Below are the code and all the weights of a small trained network. Each question names an input and a target symbol and asks about switching units off, where a switched-off unit gives its printed mean instead of its output.

import numpy as np


def w(rows, s, z=0):
    codes = np.array(rows[::2]) - 128.0
    scale = np.full(codes.shape[1], s)
    scale[-1] = z or s
    return codes * scale


def norm(h):
    return h / np.sqrt((h * h).mean(-1, keepdims=True) + 1e-5)


def f(y):
    return y / 2 * (1 + np.tanh(0.7978845608 * (y + 0.044715 * y**3)))


def softmax(a):
    e = np.exp(a - a.max(-1, keepdims=True))
    return e / e.sum(-1, keepdims=True)


def log_softmax(a):
    a = a - a.max(-1, keepdims=True)
    return a - np.log(np.exp(a).sum(-1, keepdims=True))


def net(x, mask):
    ids = ['βγδεζηθμξπτφω'.index(c) for c in x.split()]
    T = len(ids)
    res = E[ids] + P[:T]
    u = 0
    for l in range(2):
        r = norm(res)
        for j in range(2):
            rows = slice(3 * j, 3 * j + 3)
            q, k, v = (r @ M[l][rows].T for M in (Q, K, V))
            z = softmax(np.where(np.tri(T) > 0, q @ k.T / 3**0.5, -1e9)) @ v
            o = O[l][rows]
            res = res + np.where(mask[u + j], z, o[:, -1]) @ o[:, :-1]
        u += 2
        y = f(norm(res) @ A[l][:, :-1].T + A[l][:, -1])
        res = res + np.where(mask[u : u + 8], y, B[l][:, -1]) @ B[l][:, :-1]
        u += 8
    return log_softmax(norm(res)[-1] @ U[:, :-1].T + U[:, -1])


Q, K, V, O, A, B = {}, {}, {}, {}, {}, {}
E = w([
[111,203,57,149,127,115],'β',
[192,164,121,166,96,106],'γ',
[145,172,88,98,100,111],'δ',
[108,155,111,159,93,69],'ε',
[16,194,104,57,150,167],'ζ',
[93,168,182,102,69,172],'η',
[182,163,105,215,114,129],'θ',
[57,153,159,168,77,87],'μ',
[139,133,198,179,67,130],'ξ',
[201,195,87,94,103,145],'π',
[169,160,137,105,74,115],'τ',
[60,98,193,254,86,110],'φ',
[170,63,219,167,164,174],'ω',
],0.011)
P = w([
[111,146,168,144,173,143],'0',
[122,103,140,117,96,85],'1',
[208,119,48,202,196,228],'2',
[128,81,35,56,72,155],'3',
[123,86,165,115,101,64],'4',
[161,179,102,196,104,244],'5',
[100,81,25,69,76,114],'6',
[103,121,179,142,155,66],'7',
[80,231,189,193,29,213],'8',
[77,111,2,56,90,70],'9',
[109,125,159,142,140,44],'10',
],0.0096)
Q[0] = w([
[94,164,44,39,63,149],'0.h1',
[76,158,189,165,176,218],'0.h1',
[63,62,171,151,76,19],'0.h1',
[164,158,123,84,116,140],'0.h2',
[133,108,172,104,150,36],'0.h2',
[118,254,168,190,150,152],'0.h2',
],0.0068)
K[0] = w([
[104,125,100,68,92,114],'0.h1',
[88,176,120,181,152,209],'0.h1',
[105,118,164,170,61,2],'0.h1',
[186,170,71,45,98,73],'0.h2',
[141,108,141,97,102,2],'0.h2',
[89,230,115,226,108,147],'0.h2',
],0.006)
V[0] = w([
[179,105,139,199,226,98],'0.h1',
[187,109,79,94,192,176],'0.h1',
[243,58,89,99,163,133],'0.h1',
[86,164,77,254,63,235],'0.h2',
[63,175,222,154,173,73],'0.h2',
[128,173,101,186,148,220],'0.h2',
],0.0044)
O[0] = w([
[94,149,168,95,171,200,94],'0.h1',
[108,111,190,255,122,110,38],'0.h1',
[102,156,74,105,87,63,36],'0.h1',
[151,92,149,123,89,116,252],'0.h2',
[129,191,103,132,107,108,163],'0.h2',
[150,152,82,19,84,147,169],'0.h2',
],0.0064,0.0041)
A[0] = w([
[152,117,137,75,176,168,238],'0.n1',
[53,147,31,105,130,138,132],'0.n2',
[110,55,178,128,174,187,113],'0.n3',
[150,125,113,67,130,115,197],'0.n4',
[56,35,106,57,84,224,215],'0.n5',
[81,74,121,128,60,131,207],'0.n6',
[158,65,254,152,108,161,153],'0.n7',
[72,113,87,94,106,177,1],'0.n8',
],0.0063,0.0034)
B[0] = w([
[46,101,77,254,103,89,159],'0.n1',
[202,106,158,152,53,139,179],'0.n2',
[169,151,34,167,63,120,139],'0.n3',
[122,154,90,180,232,58,169],'0.n4',
[171,111,85,137,134,61,254],'0.n5',
[218,134,67,161,111,137,237],'0.n6',
[127,183,100,92,160,101,217],'0.n7',
[132,198,170,157,132,131,125],'0.n8',
],0.0071,0.0045)
Q[1] = w([
[126,6,120,98,158,175],'1.h1',
[138,122,93,127,84,186],'1.h1',
[151,148,125,152,96,104],'1.h1',
[154,219,116,121,113,96],'1.h2',
[113,129,142,112,160,48],'1.h2',
[137,73,77,80,103,145],'1.h2',
],0.016)
K[1] = w([
[174,69,56,104,91,148],'1.h1',
[179,26,162,100,115,12],'1.h1',
[112,111,140,136,215,93],'1.h1',
[69,171,192,147,151,132],'1.h2',
[110,206,127,160,122,204],'1.h2',
[148,31,169,156,35,145],'1.h2',
],0.011)
V[1] = w([
[194,118,227,122,146,180],'1.h1',
[52,143,120,27,131,69],'1.h1',
[182,111,65,185,252,128],'1.h1',
[103,163,55,58,120,155],'1.h2',
[227,193,155,76,178,105],'1.h2',
[200,157,127,129,93,193],'1.h2',
],0.012)
O[1] = w([
[157,47,84,130,46,167,2],'1.h1',
[148,123,150,92,192,101,132],'1.h1',
[34,153,55,121,125,89,154],'1.h1',
[100,172,157,34,198,249,125],'1.h2',
[127,68,76,24,87,108,177],'1.h2',
[180,164,112,90,84,154,166],'1.h2',
],0.013,0.0063)
A[1] = w([
[181,145,246,153,172,126,71],'1.n1',
[101,190,204,74,58,208,113],'1.n2',
[103,158,175,158,228,29,61],'1.n3',
[98,142,196,131,243,101,157],'1.n4',
[115,229,161,240,22,71,94],'1.n5',
[19,102,42,125,2,128,1],'1.n6',
[112,209,187,32,99,67,67],'1.n7',
[142,136,84,88,128,196,157],'1.n8',
],0.009,0.0046)
B[1] = w([
[138,102,43,164,209,137,174],'1.n1',
[66,174,112,136,40,196,140],'1.n2',
[91,119,156,148,44,159,217],'1.n3',
[126,76,157,150,83,112,217],'1.n4',
[247,215,126,119,139,90,255],'1.n5',
[127,93,121,190,217,209,189],'1.n6',
[155,159,120,100,175,167,191],'1.n7',
[106,139,222,127,125,117,151],'1.n8',
],0.011,0.0073)
U = w([
[75,236,154,117,37,219,80],'β',
[106,43,41,106,144,135,168],'γ',
[2,174,145,80,63,36,149],'δ',
[100,69,180,167,56,52,254],'ε',
[77,205,215,165,224,119,127],'ζ',
[170,155,192,41,182,215,100],'η',
[139,148,76,165,53,225,151],'θ',
[205,62,139,132,232,106,107],'μ',
[177,101,153,36,13,133,162],'ξ',
[67,168,56,53,193,149,106],'π',
[119,83,106,11,191,2,118],'τ',
[250,205,170,206,59,85,95],'φ',
[65,181,2,189,162,37,106],'ω',
],0.0088,0.0041)

Each question gives the input, a string of symbols that net reads in full, and the target symbol t.
The units are the heads (3 rows each of Q, K, V and O) and the neurons (one row each of A and B). Each row of codes is followed by its name. A weight is (code - 128) times the scale printed after its matrix; where a second scale follows, it is the last column's (O, A, B and U).
mask holds one flag per unit, layer by layer, with each layer's heads first. A switched-off unit (its flag False) gives its mean, the last column of its rows in O or B, instead of its output. The means were averaged over made-up inputs and are rounded, as every weight is.
A unit's drop is (log p(t) with every unit on - log p(t) with that unit switched off) / (log p(t) with every unit on - log p(t) with every unit switched off).
The circuit of an input: a set's keep is (log p(t) with only the set's units on - log p(t) with every unit switched off) / (log p(t) with every unit on - log p(t) with every unit switched off). Starting from the 12 units with the biggest drops (on a tie, the unit counted first), units are removed one at a time, each time the one whose removal leaves the highest keep (on an exact tie, the one counted first), for as long as the keep stays at least 0.8.
circuit, biggest first: the units of the circuit, biggest drop first
most important unit: the unit with the biggest drop
top k neurons: the k neurons with the biggest drops, biggest first
k most important neurons of layer l: the k neurons of layer l with the biggest drops, biggest first
heads that matter: for each layer, one digit per head in row order, 1 if its drop is at least 0.15 and else 0, layers parted by /
input ε ω ζ, target ω: heads that matter : 00 / 10
input τ φ φ δ, target φ: circuit, biggest first : [1.h2; 1.n5]
input θ φ φ φ ε ω φ ζ δ, target ζ: circuit, biggest first : [1.h2; 0.n1]
input ω ζ ξ ω, target ω: circuit, biggest first : [1.h1; 0.n1; 0.n5]
input θ ζ γ ζ ω η η, target ω: circuit, biggest first : [1.h1; 0.n3; 0.n5; 0.n4]
input ω ω ω θ, target ω: heads that matter : 00 / 10
input ε γ ω τ ω ξ τ ξ π, target ξ: heads that matter : 01 / 11
input ω ζ ξ φ φ θ β, target φ: circuit, biggest first : [1.h2; 1.n5]
input δ μ ξ, target μ: top 2 neurons : [0.n1; 1.n1]
input ε β δ μ μ η ξ ξ ζ φ, target φ: 2 most important neurons of layer 1 : [1.n6; 1.n7]
input η ξ τ φ δ γ φ ε ε ω, target ω: circuit, biggest first : [1.h1]
input θ φ ξ τ μ ω, target μ: heads that matter : 11 / 10
input ω φ θ ξ β η ω μ ε φ φ, target ω: top 3 neurons : [0.n7; 0.n1; 0.n2]
input ζ β φ ω η ζ η π ζ, target π: top 2 neurons : [0.n6; 0.n2]
input θ φ ζ ε ω, target θ: 4 most important neurons of layer 0 : [0.n7; 0.n5; 0.n2; 0.n4]
input η ε π, target ε: 3 most important neurons of layer 0 : [0.n7; 0.n4; 0.n3]
input ξ π φ η, target φ: most important unit : 0.n5
input ε ζ ε η ω ζ ζ ζ ζ ε π, target ε: heads that matter : 11 / 01
input φ ζ ζ δ φ τ η π ζ, target π: top 4 neurons : [0.n6; 0.n3; 0.n2; 1.n6]
input ε ε δ φ μ, target ε: top 2 neurons : [0.n6; 0.n1]
input ξ τ ζ ω θ ω β ε ε, target ε: heads that matter : 10 / 11
input φ φ φ ε η φ ε δ ε, target δ: most important unit : 1.h1
